Here is a tiny trained network, its code and every weight. The questions are about switching its units off for an input and a class, where a switched-off unit gives its printed mean instead of its output.

import numpy as np


def w(rows, s, z=0):
    codes = np.array(rows[::2]) - 128.0
    scale = np.full(codes.shape[1], s)
    scale[-1] = z or s
    return codes * scale


def f(y):
    return np.maximum(y, 0)


def log_softmax(a):
    a = a - a.max(-1, keepdims=True)
    return a - np.log(np.exp(a).sum(-1, keepdims=True))


def net(x, mask):
    res = np.array(x, float).reshape(1, 5) / 4 @ E
    y = f(res @ A[0][:, :-1].T + A[0][:, -1])
    res = res + np.where(mask, y, B[0][:, -1]) @ B[0][:, :-1]
    return log_softmax(res[-1] @ U[:, :-1].T + U[:, -1])


A, B = {}, {}
E = w([
[122,9,130,133],'x0',
[131,128,133,136],'x1',
[183,130,12,171],'x2',
[235,121,151,46],'x3',
[128,130,130,127],'x4',
],0.013)
A[0] = w([
[130,93,145,141,253],'N0',
[116,142,173,131,96],'N1',
[120,253,133,104,64],'N2',
[39,131,134,179,109],'N3',
[81,124,140,134,116],'N4',
[179,150,196,54,105],'N5',
[173,139,138,120,91],'N6',
[100,137,190,121,115],'N7',
[87,137,177,138,110],'N8',
[151,155,30,204,139],'N9',
[37,195,126,155,93],'N10',
[135,164,89,118,78],'N11',
[111,169,174,89,121],'N12',
[108,132,126,185,97],'N13',
[105,152,152,104,96],'N14',
[127,178,141,136,90],'N15',
[86,136,88,66,152],'N16',
[66,153,222,89,109],'N17',
],0.017,0.011)
B[0] = w([
[81,169,216,169,204],'N0',
[160,140,88,48,156],'N1',
[40,89,254,196,217],'N2',
[239,146,105,181,214],'N3',
[153,143,161,183,161],'N4',
[221,133,87,241,217],'N5',
[132,135,53,134,153],'N6',
[104,134,90,28,180],'N7',
[84,117,109,105,173],'N8',
[80,147,127,16,252],'N9',
[204,114,86,172,217],'N10',
[87,101,112,103,153],'N11',
[84,128,94,116,189],'N12',
[171,77,96,151,169],'N13',
[123,108,92,83,157],'N14',
[105,73,159,186,160],'N15',
[118,165,117,151,147],'N16',
[93,149,83,42,223],'N17',
],0.0084,0.018)
U = w([
[87,176,15,1,80],'0',
[207,181,16,179,55],'1',
[65,97,138,140,255],'2',
],0.0087,0.0072)

Each question gives the input, the list of numbers given to net, and the class t.
The units are the neurons (one row each of A and B). Each row of codes is followed by its name. A weight is (code - 128) times the scale printed after its matrix; where a second scale follows, it is the last column's (A, B and U).
mask holds one flag per neuron, in row order. A switched-off neuron (its flag False) gives its mean, the last column of its row in B, instead of its output. The means were averaged over made-up inputs and are rounded, as every weight is.
A unit's drop is (log p(t) with every unit on - log p(t) with that unit switched off) / (log p(t) with every unit on - log p(t) with every unit switched off).
The circuit of an input: a set's keep is (log p(t) with only the set's units on - log p(t) with every unit switched off) / (log p(t) with every unit on - log p(t) with every unit switched off). Starting from the 12 units with the biggest drops (on a tie, the unit counted first), units are removed one at a time, each time the one whose removal leaves the highest keep (on an exact tie, the one counted first), for as long as the keep stays at least 0.8.
circuit, biggest first: the units of the circuit, biggest drop first
unit that matters most: the unit with the biggest drop
top k neurons: the k neurons with the biggest drops, biggest first
drop of u: that unit's drop, to one decimal
input [-5,-1,-6,8,8], class 1: top 2 neurons : N5, N9
input [-4,0,4,-2,4], class 0: unit that matters most : N9
input [6,-6,4,5,8], class 2: circuit, biggest first : N3, N17
input [4,-7,6,-1,8], class 0: top 2 neurons : N2, N9
input [-8,5,-1,-5,0], class 2: top 2 neurons : N2, N5
input [-8,4,7,4,3], class 2: top 2 neurons : N2, N17
input [-6,-3,-5,-7,-1], class 1: top 2 neurons : N10, N3
input [-4,8,-5,8,5], class 1: top 2 neurons : N5, N9
input [-3,-6,-5,-8,2], class 1: top 2 neurons : N3, N10
input [2,-6,-7,-7,0], class 0: top 2 neurons : N17, N7
input [-5,-8,-2,-2,-6], class 2: top 2 neurons : N2, N9
input [-7,4,-7,-7,4], class 0: top 3 neurons : N17, N7, N5
input [4,1,1,-7,-8], class 1: top 2 neurons : N3, N2
input [4,6,-2,-8,4], class 1: circuit, biggest first : N3
input [-6,-1,7,-4,-5], class 0: drop of N9 : 2.2
input [2,3,-7,-1,4], class 0: drop of N16 : 0.0
input [-3,-4,7,-2,2], class 0: drop of N9 : 0.2
